Below is a small trained network, with its code and all its weights. Each question gives an input and a class and asks what happens when units are switched off, that is, made to give their printed mean instead of their output.

import numpy as np


def w(rows, s, z=0):
    codes = np.array(rows[::2]) - 128.0
    scale = np.full(codes.shape[1], s)
    scale[-1] = z or s
    return codes * scale


def norm(h):
    return h / np.sqrt((h * h).mean(-1, keepdims=True) + 1e-5)


def f(y):
    return y / 2 * (1 + np.tanh(0.7978845608 * (y + 0.044715 * y**3)))


def log_softmax(a):
    a = a - a.max(-1, keepdims=True)
    return a - np.log(np.exp(a).sum(-1, keepdims=True))


def net(x, mask):
    res = np.array(x, float).reshape(1, 5) / 4 @ E
    u = 0
    for l in range(2):
        y = f(norm(res) @ A[l][:, :-1].T + A[l][:, -1])
        res = res + np.where(mask[u : u + 6], y, B[l][:, -1]) @ B[l][:, :-1]
        u += 6
    return log_softmax(norm(res)[-1] @ U[:, :-1].T + U[:, -1])


A, B = {}, {}
E = w([
[174,236,190],'x0',
[107,51,241],'x1',
[127,131,129],'x2',
[133,128,125],'x3',
[254,72,151],'x4',
],0.0042)
A[0] = w([
[132,154,134,101],'0.n1',
[101,134,194,226],'0.n2',
[86,98,73,18],'0.n3',
[157,134,119,30],'0.n4',
[109,149,247,6],'0.n5',
[64,114,138,5],'0.n6',
],0.014,0.0032)
B[0] = w([
[113,130,141,130],'0.n1',
[139,73,109,255],'0.n2',
[139,171,43,181],'0.n3',
[193,105,94,111],'0.n4',
[102,155,2,245],'0.n5',
[175,104,51,154],'0.n6',
],0.0088,0.0037)
A[1] = w([
[245,156,178,37],'1.n1',
[196,95,63,115],'1.n2',
[77,218,164,142],'1.n3',
[92,57,161,255],'1.n4',
[148,143,59,142],'1.n5',
[72,179,107,156],'1.n6',
],0.011,0.0037)
B[1] = w([
[1,152,3,185],'1.n1',
[67,4,175,255],'1.n2',
[160,115,217,168],'1.n3',
[207,167,247,207],'1.n4',
[178,62,133,253],'1.n5',
[207,216,186,202],'1.n6',
],0.005,0.0045)
U = w([
[129,165,50,4],'0',
[130,60,130,124],'1',
[147,136,252,242],'2',
],0.018,0.0031)

Each question gives the input, the list of numbers given to net, and the class t.
The units are the neurons (one row each of A and B). Each row of codes is followed by its name. A weight is (code - 128) times the scale printed after its matrix; where a second scale follows, it is the last column's (A, B and U).
mask holds one flag per neuron, layer by layer. A switched-off neuron (its flag False) gives its mean, the last column of its row in B, instead of its output. The means were averaged over made-up inputs and are rounded, as every weight is.
A unit's drop is (log p(t) with every unit on - log p(t) with that unit switched off) / (log p(t) with every unit on - log p(t) with every unit switched off).
The circuit of an input: a set's keep is (log p(t) with only the set's units on - log p(t) with every unit switched off) / (log p(t) with every unit on - log p(t) with every unit switched off). Starting from all 12 units, units are removed one at a time, each time the one whose removal leaves the highest keep (on an exact tie, the one counted first), for as long as the keep stays at least 0.8.
circuit, biggest first: the units of the circuit, biggest drop first
k most important neurons: the k neurons with the biggest drops, biggest first
k most important neurons of layer l: the k neurons of layer l with the biggest drops, biggest first
drop of u: that unit's drop, to one decimal
input [-3,4,-3,0,2], class 2: circuit, biggest first	(1.n4, 0.n5)
input [5,0,5,6,-3], class 2: 2 most important neurons of layer 1	(1.n6, 1.n3)
input [0,3,-4,5,3], class 2: 2 most important neurons	(1.n4, 0.n3)
input [7,4,-6,-1,6], class 1: circuit, biggest first	(0.n5, 1.n2)
input [8,3,-2,-1,-8], class 0: 3 most important neurons	(0.n5, 0.n2, 1.n4)
input [0,1,-1,2,4], class 2: circuit, biggest first	(0.n5)
input [-5,5,4,-3,3], class 2: 2 most important neurons	(1.n4, 0.n5)
input [6,5,0,3,3], class 1: 3 most important neurons	(0.n5, 0.n2, 1.n2)
input [-3,-8,0,3,3], class 1: circuit, biggest first	(1.n2, 0.n5)
input [-1,4,-8,2,2], class 2: 3 most important neurons	(1.n4, 0.n3, 0.n6)
input [1,4,1,-6,-8], class 0: 2 most important neurons of layer 0	(0.n5, 0.n4)
input [7,-7,2,-2,-2], class 2: 2 most important neurons	(1.n3, 0.n5)
input [5,8,6,-5,3], class 1: 2 most important neurons	(0.n5, 0.n2)
input [7,-2,-5,-2,5], class 0: most important neuron	(1.n1)
input [5,-8,-5,1,-1], class 2: circuit, biggest first	(1.n3, 0.n5, 0.n3)
input [-5,5,-4,2,1], class 2: 2 most important neurons	(1.n4, 0.n5)
input [0,-7,3,6,2], class 1: 3 most important neurons of layer 0	(0.n5, 0.n3, 0.n4)
input [2,3,5,-6,-5], class 0: 2 most important neurons of layer 0	(0.n5, 0.n4)
input [4,5,0,1,-8], class 0: drop of 0.n5	2.7
input [6,5,-7,5,5], class 1: drop of 1.n2	0.1
input [-6,5,6,1,6], class 2: drop of 1.n4	0.3
input [6,-1,-8,6,-4], class 2: most important neuron	(1.n3)
